Below are the code and all the weights of a small trained network. Each question names an input and a target symbol and asks about switching units off, where a switched-off unit gives its printed mean instead of its output.

import numpy as np


def w(rows, s, z=0):
    codes = np.array(rows[::2]) - 128.0
    scale = np.full(codes.shape[1], s)
    scale[-1] = z or s
    return codes * scale


def norm(h):
    return h / np.sqrt((h * h).mean(-1, keepdims=True) + 1e-5)


def f(y):
    return y / 2 * (1 + np.tanh(0.7978845608 * (y + 0.044715 * y**3)))


def softmax(a):
    e = np.exp(a - a.max(-1, keepdims=True))
    return e / e.sum(-1, keepdims=True)


def log_softmax(a):
    a = a - a.max(-1, keepdims=True)
    return a - np.log(np.exp(a).sum(-1, keepdims=True))


def net(x, mask):
    ids = ['αδεζηθλξπτφω'.index(c) for c in x.split()]
    T = len(ids)
    res = E[ids] + P[:T]
    q, k, v = (norm(res) @ M[0].T for M in (Q, K, V))
    z = softmax(np.where(np.tri(T) > 0, q @ k.T / 3**0.5, -1e9)) @ v
    res = res + np.where(mask[0], z, O[0][:, -1]) @ O[0][:, :-1]
    y = f(norm(res) @ A[0][:, :-1].T + A[0][:, -1])
    res = res + np.where(mask[1:25], y, B[0][:, -1]) @ B[0][:, :-1]
    return log_softmax(norm(res)[-1] @ U[:, :-1].T + U[:, -1])


Q, K, V, O, A, B = {}, {}, {}, {}, {}, {}
E = w([
[126,4,103,172],'α',
[115,131,126,125],'δ',
[142,126,138,119],'ε',
[116,131,126,125],'ζ',
[120,137,127,127],'η',
[117,126,126,122],'θ',
[131,141,132,131],'λ',
[139,93,105,223],'ξ',
[119,133,126,126],'π',
[123,139,127,130],'τ',
[119,119,130,117],'φ',
[156,85,116,214],'ω',
],0.016)
P = w([
[141,123,76,129],'0',
[86,145,180,118],'1',
[93,88,190,229],'2',
[79,121,208,173],'3',
[136,158,68,61],'4',
[178,65,5,218],'5',
[165,117,23,126],'6',
[62,185,188,46],'7',
[88,20,156,253],'8',
[67,108,187,160],'9',
],0.0033)
Q[0] = w([
[191,93,51,195],'H1',
[45,109,253,224],'H1',
[130,70,99,175],'H1',
],0.021)
K[0] = w([
[132,92,169,214],'H1',
[192,107,3,142],'H1',
[127,79,120,195],'H1',
],0.024)
V[0] = w([
[163,42,142,160],'H1',
[173,54,154,42],'H1',
[221,254,169,186],'H1',
],0.0079)
O[0] = w([
[122,136,105,40,254],'H1',
[150,59,29,83,167],'H1',
[37,36,254,134,135],'H1',
],0.0072,0.0024)
A[0] = w([
[82,152,95,130,87],'N1',
[129,126,149,85,119],'N2',
[124,130,122,129,99],'N3',
[138,138,109,123,136],'N4',
[95,187,123,164,116],'N5',
[126,127,126,127,87],'N6',
[132,129,124,127,128],'N7',
[129,130,122,128,116],'N8',
[130,129,122,128,117],'N9',
[105,192,160,40,67],'N10',
[133,114,127,121,89],'N11',
[68,146,95,89,110],'N12',
[136,125,137,131,113],'N13',
[130,128,133,130,134],'N14',
[123,130,125,127,82],'N15',
[94,176,111,157,2],'N16',
[96,143,124,117,66],'N17',
[128,127,128,128,115],'N18',
[254,111,209,65,118],'N19',
[156,137,137,158,81],'N20',
[90,131,100,160,77],'N21',
[119,139,149,141,150],'N22',
[118,134,123,127,92],'N23',
[131,119,110,126,131],'N24',
],0.026,0.0085)
B[0] = w([
[146,113,103,189,131],'N1',
[148,107,177,155,199],'N2',
[123,140,135,142,108],'N3',
[112,85,164,139,168],'N4',
[83,170,151,157,214],'N5',
[127,145,131,141,103],'N6',
[119,122,136,129,131],'N7',
[117,127,137,136,121],'N8',
[117,126,138,132,123],'N9',
[130,233,14,188,157],'N10',
[113,148,123,145,131],'N11',
[117,158,101,87,235],'N12',
[135,125,116,133,120],'N13',
[133,124,123,125,133],'N14',
[127,151,127,148,100],'N15',
[234,69,88,91,132],'N16',
[92,139,130,160,109],'N17',
[128,131,128,131,119],'N18',
[111,4,255,59,253],'N19',
[168,95,115,108,166],'N20',
[153,176,154,100,129],'N21',
[153,97,107,101,181],'N22',
[126,146,122,150,103],'N23',
[102,112,130,123,177],'N24',
],0.04,0.0048)
U = w([
[77,34,29,149,33],'α',
[190,131,147,184,121],'δ',
[117,47,195,91,180],'ε',
[104,136,87,136,157],'ζ',
[73,102,131,243,123],'η',
[183,130,138,166,126],'θ',
[113,184,79,151,253],'λ',
[193,222,184,71,64],'ξ',
[58,210,193,124,58],'π',
[117,167,96,146,191],'τ',
[79,155,73,4,63],'φ',
[236,88,54,88,110],'ω',
],0.014,0.0038)

Each question gives the input, a string of symbols that net reads in full, and the target symbol t.
The units are the heads (3 rows each of Q, K, V and O) and the neurons (one row each of A and B). Each row of codes is followed by its name. A weight is (code - 128) times the scale printed after its matrix; where a second scale follows, it is the last column's (O, A, B and U).
mask holds one flag per unit, heads first, then neurons. A switched-off unit (its flag False) gives its mean, the last column of its rows in O or B, instead of its output. The means were averaged over made-up inputs and are rounded, as every weight is.
A unit's drop is (log p(t) with every unit on - log p(t) with that unit switched off) / (log p(t) with every unit on - log p(t) with every unit switched off).
The circuit of an input: a set's keep is (log p(t) with only the set's units on - log p(t) with every unit switched off) / (log p(t) with every unit on - log p(t) with every unit switched off). Starting from the 12 units with the biggest drops (on a tie, the unit counted first), units are removed one at a time, each time the one whose removal leaves the highest keep (on an exact tie, the one counted first), for as long as the keep stays at least 0.8.
circuit, biggest first: the units of the circuit, biggest drop first
k most important neurons: the k neurons with the biggest drops, biggest first
drop when u is switched off: that unit's drop, to one decimal
input θ ε τ λ π ω ε ω τ, target λ: circuit, biggest first	H1, N10
input λ ε θ ε ε π ε ε θ, target ω: 2 most important neurons	N16, N22
input ε ω ω ζ, target φ: circuit, biggest first	N19
input α ε η φ ε ζ, target ξ: circuit, biggest first	N19, N21
input ξ θ ξ φ ε ε ε α θ θ, target φ: 2 most important neurons	N12, N19
input ε ζ ω η τ τ π θ δ φ, target ω: circuit, biggest first	N16, H1
input ε ε α τ θ ε π π, target η: circuit, biggest first	H1, N19, N4, N1
input ω ω λ τ ζ, target λ: 2 most important neurons	N19, N10
input ε π θ τ θ, target ω: 3 most important neurons	N16, N19, N22
input ω δ λ τ θ, target δ: 3 most important neurons	N16, N5, N19
input ε θ ε α ε ω, target ω: circuit, biggest first	N19, N5
input ε θ ε ε ε φ, target φ: 2 most important neurons	N12, N19
input δ ε θ ε ω ζ, target η: 2 most important neurons	N19, N5
input θ ε φ θ ξ ω ε ε ε η, target φ: circuit, biggest first	N12
input ε τ θ, target φ: 2 most important neurons	N19, N12
input ε η ε τ ε τ, target φ: 2 most important neurons	N12, N19
input θ π ε ε ζ, target ω: 4 most important neurons	N16, N19, N22, N20
input α ε φ ε λ θ ε ε θ, target η: 2 most important neurons	N19, N1
input ω α θ λ ε ε θ ε ζ φ, target η: drop when N16 is switched off	0.0
input ω ε ε π, target λ: circuit, biggest first	N10
input τ ε δ, target π: drop when N19 is switched off	0.7
input φ θ φ ε ε τ, target α: drop when N5 is switched off	0.2
input θ ε α θ, target η: 3 most important neurons	N19, N4, N5
